Here is a tiny trained network, its code and every weight. The questions are about switching its units off for an input and a class, where a switched-off unit gives its printed mean instead of its output.

import numpy as np


def w(rows, s, z=0):
    codes = np.array(rows[::2]) - 128.0
    scale = np.full(codes.shape[1], s)
    scale[-1] = z or s
    return codes * scale


def norm(h):
    return h / np.sqrt((h * h).mean(-1, keepdims=True) + 1e-5)


def f(y):
    return np.maximum(y, 0)


def log_softmax(a):
    a = a - a.max(-1, keepdims=True)
    return a - np.log(np.exp(a).sum(-1, keepdims=True))


def net(x, mask):
    res = np.array(x, float).reshape(1, 8) / 4 @ E
    u = 0
    for l in range(2):
        y = f(norm(res) @ A[l][:, :-1].T + A[l][:, -1])
        res = res + np.where(mask[u : u + 16], y, B[l][:, -1]) @ B[l][:, :-1]
        u += 16
    return log_softmax(norm(res)[-1] @ U[:, :-1].T + U[:, -1])


A, B = {}, {}
E = w([
[130,128,125,127,130,129],'x0',
[126,128,129,127,129,128],'x1',
[130,127,128,129,129,128],'x2',
[138,88,116,124,5,97],'x3',
[155,30,163,154,173,137],'x4',
[175,130,205,18,119,134],'x5',
[126,129,130,130,128,127],'x6',
[130,128,129,129,128,131],'x7',
],0.0022)
A[0] = w([
[43,160,113,168,211,130,135],'0.n1',
[148,207,105,73,152,165,46],'0.n2',
[49,124,74,205,212,115,126],'0.n3',
[123,41,100,164,157,146,87],'0.n4',
[80,98,216,53,93,135,126],'0.n5',
[96,72,157,44,51,97,57],'0.n6',
[221,187,196,31,210,157,109],'0.n7',
[35,142,91,180,218,119,126],'0.n8',
[77,171,86,204,131,101,123],'0.n9',
[148,96,21,253,33,97,93],'0.n10',
[61,199,78,174,160,174,2],'0.n11',
[146,208,114,69,138,163,42],'0.n12',
[79,213,101,125,72,134,197],'0.n13',
[128,134,140,49,109,134,110],'0.n14',
[132,119,147,81,104,89,78],'0.n15',
[144,82,204,129,152,146,29],'0.n16',
],0.0024,0.0018)
B[0] = w([
[213,136,141,129,49,123,213],'0.n1',
[95,169,169,221,113,40,157],'0.n2',
[225,136,173,132,27,145,229],'0.n3',
[129,137,227,129,104,129,169],'0.n4',
[184,147,61,188,144,131,192],'0.n5',
[204,161,91,226,123,153,182],'0.n6',
[15,126,111,143,169,95,232],'0.n7',
[217,139,156,133,49,130,220],'0.n8',
[144,107,120,35,200,147,209],'0.n9',
[20,124,188,42,209,132,254],'0.n10',
[199,116,69,12,101,71,170],'0.n11',
[93,164,161,239,116,41,156],'0.n12',
[154,158,97,40,211,134,237],'0.n13',
[125,154,108,222,147,99,171],'0.n14',
[128,152,91,198,149,149,150],'0.n15',
[145,105,4,118,171,112,147],'0.n16',
],0.0026,0.0022)
A[1] = w([
[140,96,130,66,123,87,124],'1.n1',
[36,57,137,141,113,152,55],'1.n2',
[154,94,114,78,122,68,149],'1.n3',
[4,124,57,96,97,151,5],'1.n4',
[20,184,109,53,126,117,142],'1.n5',
[171,107,151,141,184,169,148],'1.n6',
[113,126,104,108,197,172,133],'1.n7',
[161,195,104,129,62,135,73],'1.n8',
[196,110,144,155,124,129,5],'1.n9',
[155,196,80,120,71,145,90],'1.n10',
[20,154,106,52,122,129,97],'1.n11',
[192,33,145,155,96,148,197],'1.n12',
[48,52,144,139,150,135,156],'1.n13',
[77,59,145,107,203,139,84],'1.n14',
[152,217,123,158,159,133,125],'1.n15',
[129,128,157,113,68,96,107],'1.n16',
],0.0034,0.0012)
B[1] = w([
[119,158,104,167,158,149,168],'1.n1',
[69,254,216,61,211,71,165],'1.n2',
[128,152,116,177,166,163,181],'1.n3',
[228,73,207,242,84,221,182],'1.n4',
[115,45,180,212,91,201,247],'1.n5',
[136,100,81,122,32,139,199],'1.n6',
[150,121,77,104,32,106,168],'1.n7',
[158,86,75,61,220,90,212],'1.n8',
[96,54,130,158,92,189,169],'1.n9',
[183,83,87,56,200,69,223],'1.n10',
[128,70,177,208,105,188,210],'1.n11',
[45,164,173,175,123,179,254],'1.n12',
[112,242,80,36,178,43,187],'1.n13',
[204,173,1,85,66,73,183],'1.n14',
[67,89,124,88,86,93,217],'1.n15',
[134,150,95,138,210,161,167],'1.n16',
],0.0031,0.0024)
U = w([
[196,134,55,33,148,85,212],'0',
[146,63,157,221,84,229,135],'1',
[7,195,202,127,147,86,11],'2',
],0.011,0.0011)

Each question gives the input, the list of numbers given to net, and the class t.
The units are the neurons (one row each of A and B). Each row of codes is followed by its name. A weight is (code - 128) times the scale printed after its matrix; where a second scale follows, it is the last column's (A, B and U).
mask holds one flag per neuron, layer by layer. A switched-off neuron (its flag False) gives its mean, the last column of its row in B, instead of its output. The means were averaged over made-up inputs and are rounded, as every weight is.
A unit's drop is (log p(t) with every unit on - log p(t) with that unit switched off) / (log p(t) with every unit on - log p(t) with every unit switched off).
The circuit of an input: a set's keep is (log p(t) with only the set's units on - log p(t) with every unit switched off) / (log p(t) with every unit on - log p(t) with every unit switched off). Starting from the 12 units with the biggest drops (on a tie, the unit counted first), units are removed one at a time, each time the one whose removal leaves the highest keep (on an exact tie, the one counted first), for as long as the keep stays at least 0.8.
circuit, biggest first: the units of the circuit, biggest drop first
most important unit: the unit with the biggest drop
top k neurons: the k neurons with the biggest drops, biggest first
top k neurons in layer l: the k neurons of layer l with the biggest drops, biggest first
drop when u is switched off: that unit's drop, to one decimal
input [8,-7,-6,1,1,7,0,-1], class 1: top 2 neurons : 0.n10, 0.n13
input [-5,1,1,2,8,-8,7,5], class 2: circuit, biggest first : 0.n10, 1.n2, 1.n13
input [-3,5,-5,-3,7,1,-4,6], class 0: top 2 neurons : 1.n14, 1.n13
input [-4,-5,3,-2,0,-2,6,1], class 0: most important unit : 1.n5
input [3,7,-3,1,2,3,8,-6], class 1: top 4 neurons : 0.n10, 0.n6, 0.n5, 0.n13
input [3,-5,2,0,-3,-7,3,-2], class 0: top 3 neurons in layer 0 : 0.n3, 0.n8, 0.n7
input [0,-6,-3,2,1,-8,1,-4], class 2: top 2 neurons : 0.n10, 1.n2
input [-2,-8,-1,3,-8,-7,3,0], class 1: top 3 neurons in layer 1 : 1.n5, 1.n4, 1.n11
input [6,7,6,7,-7,0,-2,-7], class 1: top 3 neurons : 1.n5, 1.n4, 0.n3
input [-8,5,4,-2,0,-4,4,2], class 0: top 2 neurons : 1.n5, 0.n11
input [2,6,7,-2,-1,1,4,-7], class 2: top 4 neurons : 0.n7, 0.n2, 0.n12, 1.n4
input [4,-5,-5,-2,-7,6,-5,5], class 2: drop when 0.n7 is switched off : 0.2
input [1,-8,-3,-7,-2,-6,-8,2], class 0: drop when 0.n4 is switched off : 0.0
input [-1,-1,-4,-1,-6,5,-2,-6], class 2: most important unit : 0.n7
input [6,8,5,3,7,-8,3,3], class 2: drop when 1.n13 is switched off : 0.1
